Here are made-up things, facts about them, and rows of numbers that follow some of those facts. Name the thing behind each unnamed row.

Facts:
bagradul χ [sepa]
biges χ [bavu]
bosuza χ [brapluk]
braron χ [tefedren]
broklur χ [gorabre grebrita]
butro χ [zeflok]
deplu χ [grebrita plifluk]
dorona χ [grirel]
drastum χ [brapluk trodem]
dredri χ [fefonan]
dretrar χ [pigrir]
drika χ [zustel zedeske braron]
drodre χ [ziplo]
druplagur χ [dredri]
fefonan χ [godral dipi kapu]
flufin χ [skedrakos godral]
flufugra χ [dredri]
flusik χ [gevak]
fodren χ [kapu]
fomi χ [klelon trodem]
futem χ [gevak]
gevak χ [grebrita]
gitozi χ [mipe]
gorabre χ [trodem]
grirel χ [virir dredri]
griva χ [starer gevak]
grogek χ [klupan dorona]
gusten χ [triski]
kiklil χ [gitozi skagigri zutren]
klelon χ [druplagur]
klelonus χ [fomi bosuza]
klibi χ [listum]
klozo χ [figrigrus lukol]
klukek χ [fomi]
listum χ [dipi]
lobra χ [fligrol butro]
lozur χ [grirel dipi]
lukol χ [dipi kemin]
mapizik χ [klupan]
mosur χ [mipe]
motrek χ [skole]
noski χ [fatrek]
nusku χ [listum kemin]
pigrir χ [bavu sepa vadruplen]
plifluk χ [lozol]
plito χ [gitozi ziplo]
plivul χ [grebrita]
pluflu χ [sepa gusten]
redri χ [klukek]
sepa χ [fefonan]
sidrir χ [klupan dipi kapu]
skedrakos χ [pigrir zeflok]
skeflan χ [skoru]
skole χ [futem fefonan]
sotro χ [klibi grogek]
statrul χ [bavu drastum]
stobe χ [fudrabre grogek]
stotabes χ [brapluk]
triplo χ [gusten]
triski χ [vadruplen grogek]
trodem χ [lozol]
vadruplen χ [fudrabre flufugra grogek]
vatren χ [fefonan nusku dredri]
viskobi χ [zustel fatrek]
vupa χ [listum doplin]
zelor χ [drika]
ziplo χ [kapu]
zustel χ [nusku]
zutren χ [vatren plotru]
{bagradul grebrur} ζ gusten
{bazitren flaza mosur} ζ tatan
{biges mapizik meskodrik teple} ζ bogu
{birobel nufus stobe} ζ griva
{bosuza futem mudosas} ζ nuflel
{brapluk flufugra klozo troklun} ζ lozol
{braron drastum kogrum redri zedeske} ζ drobros
{brimoklol dredri} ζ zifloflas
{briposkel gitozi gudrubral skivabe} ζ rata
{broklur gudir klukek} ζ godral
{brovamas deplu drobros gitol zifloflas} ζ gorabre
{brutrur zestim} ζ trazum
{buflil tuplis} ζ butro
{deta vupa} ζ roklen
{dibos trodem} ζ nufus
{dipi grogek klemumik mipe} ζ steflel
{doplin figrigrus klupan listum skoru trabeko} ζ flusik
{dorona} ζ bazitren
{drakliken flamen trigrol} ζ fatrek
{dretrar plapluk sotro} ζ zutren
{drika fudrabre plidam plifluk zustel} ζ meskodrik
{drodre} ζ skivabe
{druplagur plotru} ζ stigefik
{fefonan} ζ statrul
{flakal stotabes} ζ kliste
{fligrol lozur tadun} ζ drakliken
{flufin statrul} ζ gevak
{flusik lolustor pluflum riklibom sidrir} ζ rubrikir
{fodren noski triski} ζ plabrik
{fomi skimura} ζ brovamas
{gitos sepa tidro} ζ bavu
{grebrita klelonus saku zeflok} ζ zelor
{greri zutren} ζ tebras
{grirel kapu pokoskal} ζ kiklil
{grobren} ζ gitos
{grogru viskobi} ζ flaza
{gruve gusten lozol lukol} ζ flogivir
{kadrasas ziplo} ζ pluflum
{kemin kliste plito skagigri vadruplen} ζ nare
{kiklil skoski} ζ dromaklok
{klabena} ζ gitozi
{klelon nabo} ζ gudrubral
{klibi stigefik} ζ farus
{klira skeflan} ζ zestim
{klodi} ζ starer
{kluklis skole} ζ triski
{kluzus lobra} ζ trigrol
{lofo nusku virir} ζ riklibom
{meton pigrir} ζ zaril
{motrek} ζ flamen
{nipofo pluflu vatren} ζ plonum
{nuflel sepurar zelor} ζ plogun
{plivul} ζ gitol
{plonum tefedren} ζ vufer
{roklen stuplor vastor} ζ triplo
{skatros} ζ flufin
{skedrakos skugri} ζ biges
{tresiflu} ζ stuplor
{trustir} ζ birobel
{tuste} ζ plito
{vita} ζ lukol

Known rows:
troklun:  29 -19   1  11  23  -9   8   1 -20 -17 -15   8 -15 -27  -9   8  10 -22  21 -16  12  -7  13  32   8 -11 -25   8   6
kluzus:  -7  -9  -7  20   1 -10   1  -8   2  25  -5 -11   3 -11  20  26 -26 -13   5 -19  19  -2 -20  29 -11   2 -13  13 -23
fomi:  20  33  -2 -30 -33  21  15  26  33 -30 -33  21  28  -4  17 -68 -50  27 -22   2   8  12  43  -6   8 -24  13 -11   3
drodre: -16  24   6  -8  -4  -5 -26   7  10 -37  15   6   9  -3  -7 -33 -23   7   3  25 -18 -12   9 -26  -5  25   5 -21   2
plito: -20  24  11 -12   3   3 -33  18   7 -25   8   6  10   5  -6 -29 -10   6 -27  19 -29  -9  11 -30 -19  24   7 -20   7
triplo: -14  12   2 -25  -7   9 -30  34   4  -4   6   9  -7  12  10 -17   0  -2 -26  11 -30  -6  17 -31 -12  15   2 -24   2
gorabre:  14  38  -7 -27 -27  21  11  29  20 -24 -40   8  31   1  20 -64 -27  21 -56  -3  -2  14  44 -13 -11 -15  14  -7  15
plifluk:  22  27   5 -32 -32  -4  42  42  18 -39   3  26   3  -1  -8 -16 -28   3  -7  18  15  11  27 -13 -36  10  37 -41 -10
skagigri:   7  -9   5  -3  11   0  -6 -28   3  10  -4  -7   3  -6 -22  17  -5   5  21  -5   8   2 -18  17   4  -6  -1  20  -1
farus:   0  -6   4   5  20   3   0 -11  -6  16 -11  -8   4   4 -11  18  15  -2 -16 -15   1   9 -15  16 -11  -2  -1  17   3
starer:   3  -7   1   4  16   1   4 -13  -8  19 -13 -12   4   2 -12  18  17  -5 -17 -14   3   7 -15  15 -15   2  -1  14   6
briposkel:   7  -8   5  -4  12   1  -5 -29   1  10  -4  -7   4  -5 -22  17  -2   5  18  -4   8   3 -18  16   4  -6   0  20   1
nare:   0  -6  10  -2  22   5 -11 -19  -1  17 -10  -8   5   3 -22  19  10   4 -10 -10  -3   7 -19  13 -13  -5   1  22   7
godral: -11  -9   6  10  25  -6   0 -15  -8   7  -9  -7   6   0  -5  16  14   8 -15 -13   3  12 -14  13 -11   7  -2  19   5
motrek: -23   8  -4   3 -26  -8 -16  24   7   0  11   8  -5 -11  40 -14 -38  -4 -12  15  -1 -21  12 -21 -17  20 -10 -27 -15
klemumik:   7 -10   0   1   9  -2   3 -24   0   9  -4  -6   2  -7 -12  16  -3   0  20  -8  12   4 -14  19   5  -4  -3  16  -4
grogek:   8  51 -37   2 -13   7 -34  18  39 -55  36  23 -25  47  -7 -21 -12 -58  28 -15 -55 -26 -12 -26  12   3  -2 -15 -19
statrul: -13   7  10 -34  -5  12 -27  42   5   1  -5  12   0   7  15 -24  -5   7 -30  12 -23   2  25 -25 -12  14   4 -27   1
mudosas:   3  -8 -22   8  18   5  27 -35 -19  28   3   3  -2   1 -12   0   7  11  16 -11  16  18 -19  19  32   3  -3 -19 -15
ziplo: -49  29  13  49   9 -35  -1  13  28 -89  25 -13  39   5  12 -65  -5  -9  10  31  -8  -3   3 -24   6  68   0 -26   5

Name these rows:
No name comes twice in this set of rows, the named rows included.
  8  16 -38  -8 -35   4  19 -24 -36  23  22 -14 -12 -23 -11 -38   9 -11 -17  44   6 -31   4 -41  -8  48  -1 -82  10 | futem
-31  19  32  83 -23 -11  10  85 -35 -15  62 -26  32  11  21 -16   6  -3  24  51 -29 -24  34 -27  56 -56  29  -8  -5 | listum
 -4 -21 -21 -13  19   7  15 -26 -28  42   2   0  -6  -2  -1   1  11  17  23  -8  15  26 -11  18  40  14  -5 -26 -20 | zeflok
-15   9   7  52  21 -17   8  -9 -32 -12  24 -16  20 -11 -13  21  -6  14  23   3   2  -2  -8  15  21 -28  11  26  -7 | dipi
-75  10  20  55  12 -41  -7 -14  -9 -74  41  27   5 -17  30 -29 -15  63 -13  41   0 -13  14 -55   0  37  -5 -11  14 | fefonan
  7  -6   3 -11  12 -10  33   7  -7  -3  -5   2  -4  10 -11  41  24  -3 -13 -17  13  28  -7  13 -32   7  23  10  -5 | bogu
 -7  23   6  15 -22   7 -19  61 -36   3  41  -1   3  -1   7  -2 -19   5  12  30 -33 -25  35 -26  27 -50  23 -15 -12 | klibi
  8  19  10 -21 -20  12  -5  31  21 -15  -3  21   8  -3   3 -41 -39   9  -4  18  -4  -5  25 -12   0  -6   8 -31  -6 | klukek
 -1  18 -15 -13  -8  17  18  15  -5   9   8  30   1   5   4 -55 -24  21  -6  16   0   9  18 -14  30   5   6 -68 -19 | klelonus
 -4  33 -29 -35  -5  16 -58  36  33 -28  20  20 -31  54   7 -11  10 -53   2 -20 -68 -12  -4 -33   0  21  -5 -18 -14 | triski
  1  16  -4 -23  -7  20  15  25   4   6  -4  32  11   1   5 -62 -35  27  -7  16   4  16  25  -6  28   4   8 -67 -20 | bosuza

The same things again, as new rows of numbers:
Some things and their rows:
skeflan:  -6  46   6  -8  31  52  90  61   9 -18 -50  36 -76  46 -50  73 -44  46  12  -6  23  38 -56  36  52 -68  15  56 -29  15   1  -7   1 -48
sepa:  5 -1  1  7 -5 -4  1  3 -1 -1 -2  4  5  1  1  4  2  6  0  1 -3  0 -1 -8 -1  2 -6 -5 -7 -2  5 -2 -1  2
trodem:   6   4  -9 -17   1   8 -17  -2   8 -16   3  -2  -2  -1   2   1 -12 -13 -10  -1   1  -1   5   8   5  10 -10   4  -3  10   1   5  -7 -11
triplo:   8   0   8   7 -11  -5   5  -6  -2 -18  -7  13   3   3   4   4  -3   5   3   0  -3  -6  -8  -9   3  -9  -4 -12   2 -14  11 -13  -7  14
lofo:   3   1 -15  -1  11   1  -3  -5  -3   3  -7   5  -5   3 -14   1  12  -4   0  12  -8 -10   3   1 -20  -4   5  -8  -3  -9  -7  -1   2 -10
farus: -2 -2  2  1 -3  0  0 -8  0 -5 -2  3  0 -1  4 -5  0  0  5 -5  3 -2  0  3  3  0 -1 -2  0 -1 -2  4 -1  3
gudrubral:   0  -5   0   5  -7   0   3  -6   0 -11   0   6  -2  -1   7  -5   1  -1   7  -8   3  -3   1   6   5   3  -3   0   1  -1  -4   5  -4   0
klabena:  3 -4 -3  5 -5 -2  1  7  1 -6  4  2  0 -1  4  0  3 -1  2 -4 -1 -2  1  3  1  5 -4  3 -1  1 -1  2 -3 -3
klodi:  1 -1 -1  0 -1 -2 -1  4  1  0  3 -1  2 -1  1 -1  2  0 -1  0 -1  0  1 -1 -1  3 -1  1 -1  2  1  0  0 -1
dipi:   4   0  -1  12   2  -6   3   4  -2   9  -2  -2   7  -8   7   2  10   7   7   0  -2   1   4 -10   1   4  -3   1 -15   9  -5   9   4  -4
vufer: -1 -2  1  2 -3 -1  0 -6  0 -6 -1  3 -1 -1  4 -5  0  0  4 -5  2 -2  0  3  3  1 -1 -1  0  0 -2  4 -2  2
tefedren: -15  -4  -7   0  10  -3  16  15 -20  19   9 -10  -2   1  19 -24  25  -8   3 -15  14 -15  10  -9  -2  10  41  35   2  23 -20  -3  -5  -9
grebrur:   6  12  17  -3   4   6  -9   9  10  -1  -3  -4   7   0  -6  -9   3  12 -14 -10  -8  -1  -2  -9   0   6  10  -4   6   2  -4   6  15   1
fodren:   8  -6   5   8  -4 -10   6   9   6  -8   5  -1   3  -2  -4   3   3   3  -1   6  -9   0  -6   2  -2 -10  -4  -2   9 -12   9  -8  -1   9
plivul:  12  13  -6 -22 -15  19 -19  -3   0  10  26  -6 -11   3   2  23 -22 -23   1   0  -2   5   1  13   8  -1   1 -15  26  -5   3 -11   7  -7
nuflel:   2   0   8   0   5  -1   2 -16  -7   0  -6   6   7 -13   7  -7  -7   5  -3   5  16  21   6   8  -5   1  -1   4   0  -3  -5 -13   0   3
fatrek: -17  -3  -3 -12   7  -7  13  -4 -20  17   3 -11   4   5  16 -26  21  -5  13 -15  18 -15  -4  -5   3  -8  38  24  -4  16  -7  -1  -4   6
viskobi:  -4  -4   1  -2  -1  -7  18  16 -15  -4  10   0  -3   6  11 -14  14 -10  -3  -8   4 -16  -4  -5  -4  -5  34  22  20  -1  -1 -24 -11   6
kiklil:   0 -19   9  13   3 -10  12   2  15 -10   9 -10  -3  -8  -9  -9   5   3   5   7  -7   2  -5  24   3 -15  -7   4  19 -16   2   7   1  16
sotro:  13   0   3   8  -7 -10   6  12  -1 -10   2   5   5   0   4   7   4   4  -1   2  -8  -5  -6 -10  -1  -6  -2  -3   1  -8  12 -14  -6   7

Name these rows:
No name comes twice in this set of rows, the named rows included.
 -1 -20  -1  21  11 -10   9  12  17  10  10 -20   1 -15  -7  -7  14   9   8   8  -7   7   6  20   2  -1 -13  12  -2   3 -10  27   9   0 | skagigri
 11  -2   2   6 -10  -7   3  11   0 -12   1   8   5   4   0   8   1   4  -5   2  -7  -3  -6  -9  -2  -2  -6  -6   1 -10  15 -15  -6   8 | pluflu
  8   1   2   9  -2  -8   5   5  -3   0  -2   2   6  -4   6   3   7   5   4   2  -4  -3  -1 -12   1  -2   0  -2  -7   1   2  -4  -1   2 | klibi
-35  -3   3   5  -6 -11   1   5  -2   9  -7   5  -4   7  -9   6 -13   2 -11   0  -5   6   2 -20  -8  12 -13  -8  -3  -1   9   2  -5   6 | skedrakos
 19  -3  -5 -15   8  35 -20  -7   9  -4   3 -19  -9  12  -1  11 -27 -24 -19  22   2 -13   8  -2  24   8  -7   3  15   2  11 -11 -15   8 | redri
  2 -19   8  15   0 -11  13   6  16 -14  10  -8  -3  -7  -8  -7   5   3   5   6  -9   1  -6  24   3 -15  -8   3  20 -18   3   5   0  15 | plito
  6 -15   6  15  -2 -11  11  11  13 -13  10  -5  -1  -6  -7  -1   5   3   2   7 -11   1  -6  16   0 -12  -8   2  16 -16   6  -1  -1  11 | drodre
  3  19 -17 -25 -10   1 -15 -17  -4  -5  11  17 -14  -1 -12  11  -3 -19   9  -4 -10   1  -3  22 -24 -15   9 -27  19 -18  -9  -6  12 -20 | flusik
  7  11  -7 -25 -10   3 -18   2   6 -14  15   2  -4  -1  -1   9 -15 -17  -9  -5  -4   5  -2  15  -2   1  -4  -6  13  -1   6  -7  -1 -12 | broklur
 -1   0  -7  -1   5   2  -1 -14  -3  -2  -8   6  -5   2  -6  -4   7  -3   5   4  -2  -8   2   3 -10  -4   4  -8  -1  -8  -7   3   1  -3 | rubrikir
 -9  49 -16  -4  52  57  84  44   3   4 -66  37 -81  44 -61  71 -26  47  21   6  20  30 -43  33  32 -64  19  49 -51  21 -22  12  12 -69 | skoru
  6   7  -5 -17  -4  22 -19 -17   3   1   7  -6  -8   1   6   7 -20 -18   1   1   6  -1   7   9  15   6  -5  -7   9   5  -3   5   0  -6 | gorabre
-32 -21   2   9 -22  12  -1  -7 -10  13  -9  19   1  37 -15  -7  -4  20  -7 -17  17   7  -5   7 -16  32 -13 -10  -7 -13  10   5   0  13 | butro

The same things again, as new rows of numbers:
Named rows:
riklibom: -11  -7   3  14 -10  13   4  -4   5  10   9   4 -15
zutren:  -5  -4   1  17 -10   1  15  -1   0  10  -2   0  -9
vadruplen:   0  -7   8  16  -8   0  19  -4 -10  11 -12  -9  -2
ziplo:  16  -6   6  11   5  -3  46 -20  -5   4   5  -4  -7
bagradul:   9  -2   9  17  -6 -16  29   3   0   7   3   3   0
drakliken:  -6  -4   4  17  -9   2   2 -11   5   8   3  12 -10
plivul:   2   0 -23  17 -12  -1  39 -14  -4   9  -3  -7  -3
pokoskal:  -2  -3  -3  15 -11   0  11  -5  -1   6   3   7  -7
trodem:  14  -3   0  16 -11   3  47 -29  13  -2 -26 -19 -14
pluflu:  2 -2  3 16 -7 -8 24  5  0  8 -5 -1  0
bavu:  -9  -3  -1  16 -10   0   2  -3   7   9  10  11  -6
butro: -9 -1  2 18 -9 -3 15  8  7 11  0 -1 -3
gevak:  -6   3 -53  18 -17   4  54 -39 -10  15  12  -9 -11
fudrabre:  1 -6 -3 15 -9  0  1 -5  0  6 -1  8 -4
skeflan:  2 -3  0 16 -9 -2 25  0 -2  7 -6 -4 -5
zelor:  8 -3  2 16 -9  2 22 -5  7  9 -2 -6 -8
skole:  10  -3  -5  14  -6 -12  29  -6  -8   7   0   6  -2
skagigri:  -3  -3  -4  15 -11   1  11  -5  -2   6   3   7  -7
stobe:  2 -5  4 16 -8  0 24 -4 -6  9 -9 -7 -5
nabo:  -4  -3  -5  15 -11   1  11  -5  -3   6   4   7  -8

Name these rows:
No name comes twice in this set of rows, the named rows included.
-1 -1 20 18 -1 -3 29 20 -7 11 14 -3 -9 | lukol
  4  -5   1  16 -12   2  26  -9  -3   4 -18  -7 -10 | klelon
 11  -2   8  17 -10  -9  25 -14   6   2   4   5  -8 | brapluk
  8   1 -32  16 -16   3  35 -29  -3   8   9   0  -9 | grebrita
-2 -1  3 17 -8 -7 22 10  2  9 -6 -3  1 | dretrar
 10  -1   9  18  -7 -10  34   1  -4   7   4  -2  -5 | klozo
  3  -1 -19  17 -12  -1  38 -14  -1   8  -5  -7  -3 | deplu
  4  -4  14  17  -4   1  25   8  -8   8 -11  -4  -7 | lozur
 6 -5  0 16 -6 -1 22 -4 -4  7 -7 -4 -4 | mapizik
-5 -3 -1 16 -9  2 20 -6  1  9  0 -2 -9 | kiklil
 20  -9  14  16 -11 -10  19 -11 -14   6 -10   6  -9 | flufugra
 13  -4   3  17 -11   2  40 -19  14  -1 -27 -17  -8 | fomi
 11  -5   0  11   0  -5  25 -23  -6   2  13  12  -7 | kapu
 0 -2  0 18 -9 -2 22  9  3  8 -9 -5  1 | braron
-5 -4  0 16 -8  1 18 -5  1 10  0 -2 -7 | triplo

